Below is a small trained network, with its code and all its weights. Each question gives an input and a class and asks what happens when units are switched off, that is, made to give their printed mean instead of their output.

import numpy as np


def w(rows, s, z=0):
    codes = np.array(rows[::2]) - 128.0
    scale = np.full(codes.shape[1], s)
    scale[-1] = z or s
    return codes * scale


def f(y):
    return np.maximum(y, 0)


def log_softmax(a):
    a = a - a.max(-1, keepdims=True)
    return a - np.log(np.exp(a).sum(-1, keepdims=True))


def net(x, mask):
    res = np.array(x, float).reshape(1, 4) / 4 @ E
    y = f(res @ A[0][:, :-1].T + A[0][:, -1])
    res = res + np.where(mask, y, B[0][:, -1]) @ B[0][:, :-1]
    return log_softmax(res[-1] @ U[:, :-1].T + U[:, -1])


A, B = {}, {}
E = w([
[137,164,72,121,166,70,78,185,254],'x0',
[19,51,132,139,220,81,195,176,77],'x1',
[214,118,139,171,60,60,138,85,118],'x2',
[34,179,38,181,33,110,211,105,86],'x3',
],0.0091)
A[0] = w([
[64,113,46,228,77,133,172,110,97,158],'N0',
[169,98,168,25,154,70,126,170,185,169],'N1',
[228,144,148,157,33,125,112,51,98,206],'N2',
[150,97,177,33,227,208,53,144,59,169],'N3',
[154,127,144,175,96,96,49,153,224,224],'N4',
[126,2,182,124,226,169,70,217,60,164],'N5',
[75,34,90,136,253,66,176,196,136,160],'N6',
[122,123,152,157,21,64,182,120,115,176],'N7',
[124,117,160,163,161,76,232,37,82,181],'N8',
[218,190,84,197,148,53,94,135,196,254],'N9',
[154,94,161,25,224,150,74,188,203,230],'N10',
[93,156,37,118,121,166,133,211,173,150],'N11',
[153,60,131,215,113,159,205,151,32,206],'N12',
],0.0067,0.0037)
B[0] = w([
[194,49,154,181,15,127,112,134,187,219],'N0',
[154,120,162,65,147,179,97,67,206,206],'N1',
[253,203,25,225,169,100,125,105,114,224],'N2',
[125,102,83,129,203,201,142,148,105,222],'N3',
[224,112,83,67,143,160,61,70,161,218],'N4',
[147,120,91,73,205,200,74,176,30,236],'N5',
[183,187,82,67,93,150,100,174,84,241],'N6',
[192,114,118,224,221,22,193,172,185,198],'N7',
[176,167,149,177,36,184,207,194,129,205],'N8',
[234,138,118,97,211,136,31,46,229,237],'N9',
[112,107,200,75,249,202,120,102,185,254],'N10',
[104,188,120,55,116,146,86,95,237,184],'N11',
[178,146,216,213,82,177,202,188,79,217],'N12',
],0.0063,0.011)
U = w([
[56,100,119,140,49,119,83,188,160,62],'0',
[32,172,132,127,46,126,140,14,220,109],'1',
[191,157,145,59,144,174,23,41,214,213],'2',
[205,172,66,219,170,30,107,83,184,189],'3',
[136,19,226,235,44,110,229,127,165,121],'4',
[56,221,142,27,184,100,138,101,199,48],'5',
[94,54,164,121,214,196,106,126,96,6],'6',
[234,255,130,147,107,176,140,144,39,182],'7',
],0.0063,0.0022)

Each question gives the input, the list of numbers given to net, and the class t.
The units are the neurons (one row each of A and B). Each row of codes is followed by its name. A weight is (code - 128) times the scale printed after its matrix; where a second scale follows, it is the last column's (A, B and U).
mask holds one flag per neuron, in row order. A switched-off neuron (its flag False) gives its mean, the last column of its row in B, instead of its output. The means were averaged over made-up inputs and are rounded, as every weight is.
A unit's drop is (log p(t) with every unit on - log p(t) with that unit switched off) / (log p(t) with every unit on - log p(t) with every unit switched off).
The circuit of an input: a set's keep is (log p(t) with only the set's units on - log p(t) with every unit switched off) / (log p(t) with every unit on - log p(t) with every unit switched off). Starting from the 12 units with the biggest drops (on a tie, the unit counted first), units are removed one at a time, each time the one whose removal leaves the highest keep (on an exact tie, the one counted first), for as long as the keep stays at least 0.8.
circuit, biggest first: the units of the circuit, biggest drop first
unit that matters most: the unit with the biggest drop
top k neurons: the k neurons with the biggest drops, biggest first
drop when u is switched off: that unit's drop, to one decimal
input [1,6,0,8], class 4: unit that matters most => N0
input [1,1,1,1], class 3: circuit, biggest first => (N10, N5)
input [3,4,-3,8], class 4: circuit, biggest first => (N0, N9)
input [-7,7,7,-8], class 7: circuit, biggest first => (N8, N12)
input [2,6,3,-5], class 6: circuit, biggest first => (N5, N2)
input [0,4,-1,0], class 7: circuit, biggest first => (N6, N9)
input [-3,-1,7,1], class 3: circuit, biggest first => (N2, N7)
input [-2,0,7,5], class 4: circuit, biggest first => (N0, N12, N6)
input [2,-1,-7,-1], class 5: circuit, biggest first => (N9, N0, N2)
input [-7,8,6,-8], class 7: top 3 neurons => (N8, N12, N6)
input [-5,-1,-7,0], class 6: top 2 neurons => (N2, N6)
input [7,4,-8,3], class 5: top 3 neurons => (N9, N4, N2)
input [-3,-5,8,8], class 3: top 2 neurons => (N2, N7)
input [2,-7,6,-1], class 3: circuit, biggest first => (N2)
input [-7,8,-1,1], class 7: top 2 neurons => (N6, N5)
input [-5,-6,-1,-4], class 7: top 4 neurons => (N2, N9, N11, N1)
input [2,6,0,-4], class 6: top 2 neurons => (N9, N5)
input [-4,-3,-2,4], class 4: drop when N6 is switched off => 0.2
input [-2,-1,6,3], class 3: drop when N2 is switched off => 0.8
input [-7,8,-3,-3], class 7: unit that matters most => N6
input [7,8,-1,1], class 5: drop when N6 is switched off => -0.2
